Below are the code and all the weights of a small trained network. Each question names an input and a class and asks about switching units off, where a switched-off unit gives its printed mean instead of its output.

import numpy as np


def w(rows, s, z=0):
    codes = np.array(rows[::2]) - 128.0
    scale = np.full(codes.shape[1], s)
    scale[-1] = z or s
    return codes * scale


def norm(h):
    return h / np.sqrt((h * h).mean(-1, keepdims=True) + 1e-5)


def f(y):
    return np.maximum(y, 0)


def log_softmax(a):
    a = a - a.max(-1, keepdims=True)
    return a - np.log(np.exp(a).sum(-1, keepdims=True))


def net(x, mask):
    res = np.array(x, float).reshape(1, 5) / 4 @ E
    u = 0
    for l in range(4):
        y = f(norm(res) @ A[l][:, :-1].T + A[l][:, -1])
        res = res + np.where(mask[u : u + 4], y, B[l][:, -1]) @ B[l][:, :-1]
        u += 4
    return log_softmax(norm(res)[-1] @ U[:, :-1].T + U[:, -1])


A, B = {}, {}
E = w([
[126,147,216,192,153,125,160],'x0',
[156,244,119,47,128,67,118],'x1',
[155,143,119,190,253,154,38],'x2',
[93,111,69,204,162,131,107],'x3',
[130,164,135,204,59,196,121],'x4',
],0.0068)
A[0] = w([
[65,113,103,90,139,176,96,30],'0.n0',
[112,167,139,161,91,2,143,153],'0.n1',
[191,148,90,116,147,79,147,254],'0.n2',
[165,102,194,111,139,92,112,145],'0.n3',
],0.01,0.0013)
B[0] = w([
[163,47,207,31,169,185,145,185],'0.n0',
[177,37,107,143,102,244,91,251],'0.n1',
[57,174,57,219,125,37,105,255],'0.n2',
[255,217,136,150,34,44,63,240],'0.n3',
],0.0065,0.0037)
A[1] = w([
[130,87,173,147,121,102,66,110],'1.n0',
[141,182,125,141,161,125,137,14],'1.n1',
[187,117,193,112,139,118,120,234],'1.n2',
[112,114,144,63,117,129,6,4],'1.n3',
],0.012,0.0012)
B[1] = w([
[208,171,166,108,71,161,127,219],'1.n0',
[101,1,134,92,71,115,156,180],'1.n1',
[192,118,69,220,134,116,204,255],'1.n2',
[160,48,79,142,154,167,58,231],'1.n3',
],0.0092,0.0049)
A[2] = w([
[57,177,174,126,42,171,82,104],'2.n0',
[150,211,88,253,134,162,163,238],'2.n1',
[35,69,122,128,91,184,144,132],'2.n2',
[113,178,35,52,142,84,36,6],'2.n3',
],0.007,0.0024)
B[2] = w([
[91,218,119,66,251,223,112,155],'2.n0',
[92,106,185,138,180,101,199,255],'2.n1',
[97,13,195,110,111,22,181,177],'2.n2',
[2,104,60,106,137,58,47,203],'2.n3',
],0.0078,0.0061)
A[3] = w([
[133,175,170,103,35,186,102,188],'3.n0',
[183,100,40,23,118,255,189,250],'3.n1',
[114,155,19,15,201,91,70,144],'3.n2',
[36,45,147,206,151,138,152,184],'3.n3',
],0.0076,0.0013)
B[3] = w([
[150,225,65,124,175,6,196,154],'3.n0',
[102,92,100,59,190,140,151,204],'3.n1',
[111,154,68,189,40,69,129,254],'3.n2',
[136,231,148,89,109,163,58,245],'3.n3',
],0.011,0.0059)
U = w([
[157,67,53,79,187,250,107,26],'0',
[200,141,175,170,119,105,203,233],'1',
[81,145,38,143,58,91,55,215],'2',
[84,182,90,40,163,129,210,6],'3',
[106,208,234,146,164,229,109,199],'4',
[70,107,173,2,77,164,134,55],'5',
],0.012,0.0019)

Each question gives the input, the list of numbers given to net, and the class t.
The units are the neurons (one row each of A and B). Each row of codes is followed by its name. A weight is (code - 128) times the scale printed after its matrix; where a second scale follows, it is the last column's (A, B and U).
mask holds one flag per neuron, layer by layer. A switched-off neuron (its flag False) gives its mean, the last column of its row in B, instead of its output. The means were averaged over made-up inputs and are rounded, as every weight is.
A unit's drop is (log p(t) with every unit on - log p(t) with that unit switched off) / (log p(t) with every unit on - log p(t) with every unit switched off).
The circuit of an input: a set's keep is (log p(t) with only the set's units on - log p(t) with every unit switched off) / (log p(t) with every unit on - log p(t) with every unit switched off). Starting from the 12 units with the biggest drops (on a tie, the unit counted first), units are removed one at a time, each time the one whose removal leaves the highest keep (on an exact tie, the one counted first), for as long as the keep stays at least 0.8.
circuit, biggest first: the units of the circuit, biggest drop first
unit that matters most: the unit with the biggest drop
top k neurons: the k neurons with the biggest drops, biggest first
k most important neurons of layer l: the k neurons of layer l with the biggest drops, biggest first
input [-4,-2,-4,3,-3], class 5: unit that matters most	0.n3
input [3,7,5,-7,-3], class 2: top 3 neurons	[0.n2 1.n3 0.n0]
input [3,-8,-7,5,-2], class 5: top 4 neurons	[2.n2 1.n2 3.n3 3.n2]
input [-5,-7,4,-5,7], class 0: top 2 neurons	[0.n2 3.n1]
input [2,-8,-7,2,-4], class 5: circuit, biggest first	[3.n3 3.n2]
input [-3,-5,0,-5,4], class 3: top 3 neurons	[2.n3 1.n3 3.n1]
input [-6,3,-6,-8,3], class 3: circuit, biggest first	[3.n1 3.n0]
input [-8,5,-7,-4,8], class 3: top 2 neurons	[3.n1 3.n0]
input [-5,-7,-1,-6,3], class 0: top 2 neurons	[0.n2 0.n0]
input [-7,-5,-5,-7,4], class 3: circuit, biggest first	[3.n0 3.n1]
input [-1,-3,7,-8,7], class 1: top 4 neurons	[2.n3 1.n0 0.n2 2.n0]
input [-8,-4,5,6,5], class 0: circuit, biggest first	[0.n0 3.n2]
input [5,-2,7,2,-7], class 1: top 2 neurons	[0.n3 1.n0]
input [-1,1,-6,-5,8], class 3: unit that matters most	3.n0
input [-3,-5,0,5,-7], class 0: 2 most important neurons of layer 1	[1.n1 1.n0]
input [5,5,-3,1,-7], class 1: circuit, biggest first	[0.n1 1.n2]
input [-8,-7,-7,1,-8], class 5: top 2 neurons	[2.n2 1.n2]
input [-4,-8,-2,7,1], class 5: 2 most important neurons of layer 3	[3.n2 3.n3]
input [8,5,-7,5,4], class 4: top 2 neurons	[1.n0 2.n1]
input [-1,-5,8,-7,1], class 1: top 2 neurons	[1.n2 0.n1]
input [-3,-2,3,3,2], class 0: unit that matters most	0.n0
input [-4,-2,6,7,3], class 4: 2 most important neurons of layer 0	[0.n1 0.n3]
